Here is a tiny trained network, its code and every weight. The questions are about switching its units off for an input and a target symbol, where a switched-off unit gives its printed mean instead of its output.

import numpy as np


def w(rows, s, z=0):
    codes = np.array(rows[::2]) - 128.0
    scale = np.full(codes.shape[1], s)
    scale[-1] = z or s
    return codes * scale


def norm(h):
    return h / np.sqrt((h * h).mean(-1, keepdims=True) + 1e-5)


def f(y):
    return y / 2 * (1 + np.tanh(0.7978845608 * (y + 0.044715 * y**3)))


def softmax(a):
    e = np.exp(a - a.max(-1, keepdims=True))
    return e / e.sum(-1, keepdims=True)


def log_softmax(a):
    a = a - a.max(-1, keepdims=True)
    return a - np.log(np.exp(a).sum(-1, keepdims=True))


def net(x, mask):
    ids = ['βγδεζηξσφψ'.index(c) for c in x.split()]
    T = len(ids)
    res = E[ids] + P[:T]
    u = 0
    for l in range(2):
        q, k, v = (norm(res) @ M[l].T for M in (Q, K, V))
        z = softmax(np.where(np.tri(T) > 0, q @ k.T / 2**0.5, -1e9)) @ v
        res = res + np.where(mask[u], z, O[l][:, -1]) @ O[l][:, :-1]
        u += 1
        y = f(norm(res) @ A[l][:, :-1].T + A[l][:, -1])
        res = res + np.where(mask[u : u + 16], y, B[l][:, -1]) @ B[l][:, :-1]
        u += 16
    return log_softmax(norm(res)[-1] @ U[:, :-1].T + U[:, -1])


Q, K, V, O, A, B = {}, {}, {}, {}, {}, {}
E = w([
[151,140,111,127,33,125],'β',
[27,129,132,194,151,158],'γ',
[137,223,192,79,71,147],'δ',
[150,140,214,203,226,78],'ε',
[231,154,168,37,122,169],'ζ',
[185,129,246,134,113,134],'η',
[103,250,193,84,142,32],'ξ',
[72,62,116,64,132,87],'σ',
[48,122,185,74,51,6],'φ',
[78,176,75,144,126,229],'ψ',
],0.022)
P = w([
[118,70,254,144,120,197],'0',
[90,103,213,133,167,171],'1',
[109,101,217,122,150,149],'2',
[122,118,195,112,147,146],'3',
[139,119,176,100,142,138],'4',
[170,120,131,92,137,97],'5',
[193,130,131,94,142,113],'6',
[226,158,87,155,147,76],'7',
],0.0091)
Q[0] = w([
[49,135,47,132,234,253],'L0H0',
[191,224,242,128,64,110],'L0H0',
],0.045)
K[0] = w([
[107,153,139,95,254,61],'L0H0',
[176,120,204,159,46,165],'L0H0',
],0.05)
V[0] = w([
[26,106,250,51,244,187],'L0H0',
[1,153,221,41,233,229],'L0H0',
],0.0064)
O[0] = w([
[122,123,70,250,75,127,254],'L0H0',
[129,115,86,228,73,124,212],'L0H0',
],0.011,0.0058)
A[0] = w([
[252,92,54,93,121,149,68],'L0N0',
[237,105,153,137,89,173,126],'L0N1',
[149,71,165,200,164,102,91],'L0N2',
[135,193,99,116,164,190,120],'L0N3',
[174,172,148,141,24,93,4],'L0N4',
[164,147,107,107,181,119,61],'L0N5',
[164,88,50,80,87,57,26],'L0N6',
[139,6,42,99,117,101,28],'L0N7',
[181,158,70,92,39,172,137],'L0N8',
[90,103,80,101,114,134,213],'L0N9',
[61,64,117,108,108,25,174],'L0N10',
[193,128,118,96,210,178,57],'L0N11',
[37,52,150,133,175,214,230],'L0N12',
[159,191,128,167,168,89,108],'L0N13',
[133,128,81,136,151,197,213],'L0N14',
[165,101,125,110,162,148,10],'L0N15',
],0.021,0.0029)
B[0] = w([
[201,60,60,119,135,121,147],'L0N0',
[204,67,149,226,104,165,244],'L0N1',
[96,67,105,233,161,59,254],'L0N2',
[180,105,120,137,172,171,137],'L0N3',
[181,176,154,184,24,192,243],'L0N4',
[164,168,130,96,151,119,139],'L0N5',
[132,79,132,45,191,157,160],'L0N6',
[107,79,124,208,214,194,182],'L0N7',
[186,95,77,41,173,123,169],'L0N8',
[105,157,133,178,153,163,155],'L0N9',
[2,106,113,176,90,181,200],'L0N10',
[183,186,210,108,181,104,160],'L0N11',
[49,175,108,230,95,116,162],'L0N12',
[107,184,175,186,134,83,178],'L0N13',
[53,226,111,142,147,129,137],'L0N14',
[145,147,168,113,147,119,133],'L0N15',
],0.031,0.013)
Q[1] = w([
[160,164,3,145,136,47],'L1H0',
[163,233,15,167,61,81],'L1H0',
],0.041)
K[1] = w([
[185,153,185,161,172,84],'L1H0',
[254,198,196,140,104,31],'L1H0',
],0.04)
V[1] = w([
[179,164,39,166,72,46],'L1H0',
[106,89,181,112,2,65],'L1H0',
],0.026)
O[1] = w([
[244,244,54,111,93,44,254],'L1H0',
[185,132,143,66,138,2,210],'L1H0',
],0.013,0.0045)
A[1] = w([
[148,137,5,116,75,141,66],'L1N0',
[85,55,171,97,151,124,128],'L1N1',
[55,116,187,77,85,53,112],'L1N2',
[138,141,152,138,33,111,37],'L1N3',
[108,95,72,125,178,164,88],'L1N4',
[164,58,121,138,130,91,68],'L1N5',
[91,47,114,103,124,41,138],'L1N6',
[127,105,140,149,68,123,77],'L1N7',
[107,162,92,59,130,111,134],'L1N8',
[145,26,126,139,63,120,2],'L1N9',
[123,205,79,76,153,181,99],'L1N10',
[57,80,127,151,80,114,57],'L1N11',
[205,92,56,103,118,208,89],'L1N12',
[48,104,162,121,11,170,84],'L1N13',
[89,173,160,205,191,120,70],'L1N14',
[166,39,40,59,108,124,97],'L1N15',
],0.025,0.0092)
B[1] = w([
[193,156,134,190,254,139,153],'L1N0',
[57,111,99,195,146,121,172],'L1N1',
[164,142,78,203,159,133,136],'L1N2',
[41,90,141,94,94,193,191],'L1N3',
[121,125,133,126,47,157,163],'L1N4',
[102,95,130,199,186,112,175],'L1N5',
[104,115,185,112,207,123,146],'L1N6',
[124,142,118,87,107,120,182],'L1N7',
[148,187,152,176,149,119,134],'L1N8',
[143,117,87,213,51,102,173],'L1N9',
[207,167,150,135,104,153,143],'L1N10',
[172,172,167,53,151,136,190],'L1N11',
[35,111,110,13,160,143,186],'L1N12',
[220,126,198,76,210,69,183],'L1N13',
[108,109,105,36,130,171,251],'L1N14',
[100,133,119,76,90,21,144],'L1N15',
],0.042,0.013)
U = w([
[75,238,85,99,124,83,202],'β',
[186,125,228,62,119,91,175],'γ',
[193,105,167,189,67,130,251],'δ',
[234,46,43,78,168,129,33],'ε',
[116,102,129,164,227,31,45],'ζ',
[96,70,106,29,67,59,151],'η',
[47,220,208,101,20,94,3],'ξ',
[193,228,72,159,195,160,69],'σ',
[52,80,158,115,158,205,42],'φ',
[180,157,102,55,99,252,99],'ψ',
],0.013,0.0038)

Each question gives the input, a string of symbols that net reads in full, and the target symbol t.
The units are the heads (2 rows each of Q, K, V and O) and the neurons (one row each of A and B). Each row of codes is followed by its name. A weight is (code - 128) times the scale printed after its matrix; where a second scale follows, it is the last column's (O, A, B and U).
mask holds one flag per unit, layer by layer, with each layer's heads first. A switched-off unit (its flag False) gives its mean, the last column of its rows in O or B, instead of its output. The means were averaged over made-up inputs and are rounded, as every weight is.
A unit's drop is (log p(t) with every unit on - log p(t) with that unit switched off) / (log p(t) with every unit on - log p(t) with every unit switched off).
The circuit of an input: a set's keep is (log p(t) with only the set's units on - log p(t) with every unit switched off) / (log p(t) with every unit on - log p(t) with every unit switched off). Starting from the 12 units with the biggest drops (on a tie, the unit counted first), units are removed one at a time, each time the one whose removal leaves the highest keep (on an exact tie, the one counted first), for as long as the keep stays at least 0.8.
units of the circuit, in order: the units of the circuit, biggest drop first
top k neurons: the k neurons with the biggest drops, biggest first
k most important neurons of layer l: the k neurons of layer l with the biggest drops, biggest first
input σ ψ ε σ δ σ β η, target φ: top 3 neurons	(L0N4, L1N1, L0N6)
input δ γ σ η δ, target ψ: top 3 neurons	(L0N4, L0N8, L1N12)
input η ζ σ η β η, target γ: units of the circuit, in order	(L0H0, L0N10)
input δ η β σ δ η η δ, target γ: units of the circuit, in order	(L0H0, L0N11)
input η σ σ β φ η, target ζ: top 2 neurons	(L0N4, L1N1)
input ψ ξ σ β η η ζ δ, target γ: top 2 neurons	(L0N11, L0N2)
input η ψ η φ η σ β, target φ: top 2 neurons	(L0N4, L1N1)
input δ δ β η ξ φ, target ζ: 2 most important neurons of layer 0	(L0N7, L0N4)
input η ζ β, target γ: top 2 neurons	(L0N2, L0N4)
input β σ σ η ε σ σ ε, target φ: top 4 neurons	(L0N11, L0N4, L1N14, L0N6)
input ε σ η σ φ η β ξ, target σ: top 4 neurons	(L0N1, L0N2, L1N2, L0N10)
input β σ η ε η η φ, target ζ: 4 most important neurons of layer 1	(L1N1, L1N13, L1N2, L1N14)
input δ δ η ε ξ η σ β, target φ: top 2 neurons	(L1N1, L0N6)
input ε ψ σ δ ψ ζ ξ δ, target ψ: 3 most important neurons of layer 0	(L0N4, L0N8, L0N2)
input η ψ η η β η, target γ: top 3 neurons	(L0N11, L0N12, L0N7)
input η β η η η φ σ η, target ζ: 2 most important neurons of layer 1	(L1N1, L1N3)
input δ σ δ ε β ξ η ψ, target ψ: 2 most important neurons of layer 1	(L1N10, L1N4)
input δ σ β ζ β, target η: top 2 neurons	(L0N2, L1N15)
input η η β γ, target γ: most important neuron of layer 1	(L1N13)
input η ξ β ζ ξ, target σ: 3 most important neurons of layer 0	(L0N1, L0N2, L0N4)
input β η ε ε, target γ: 3 most important neurons of layer 0	(L0N11, L0N10, L0N7)
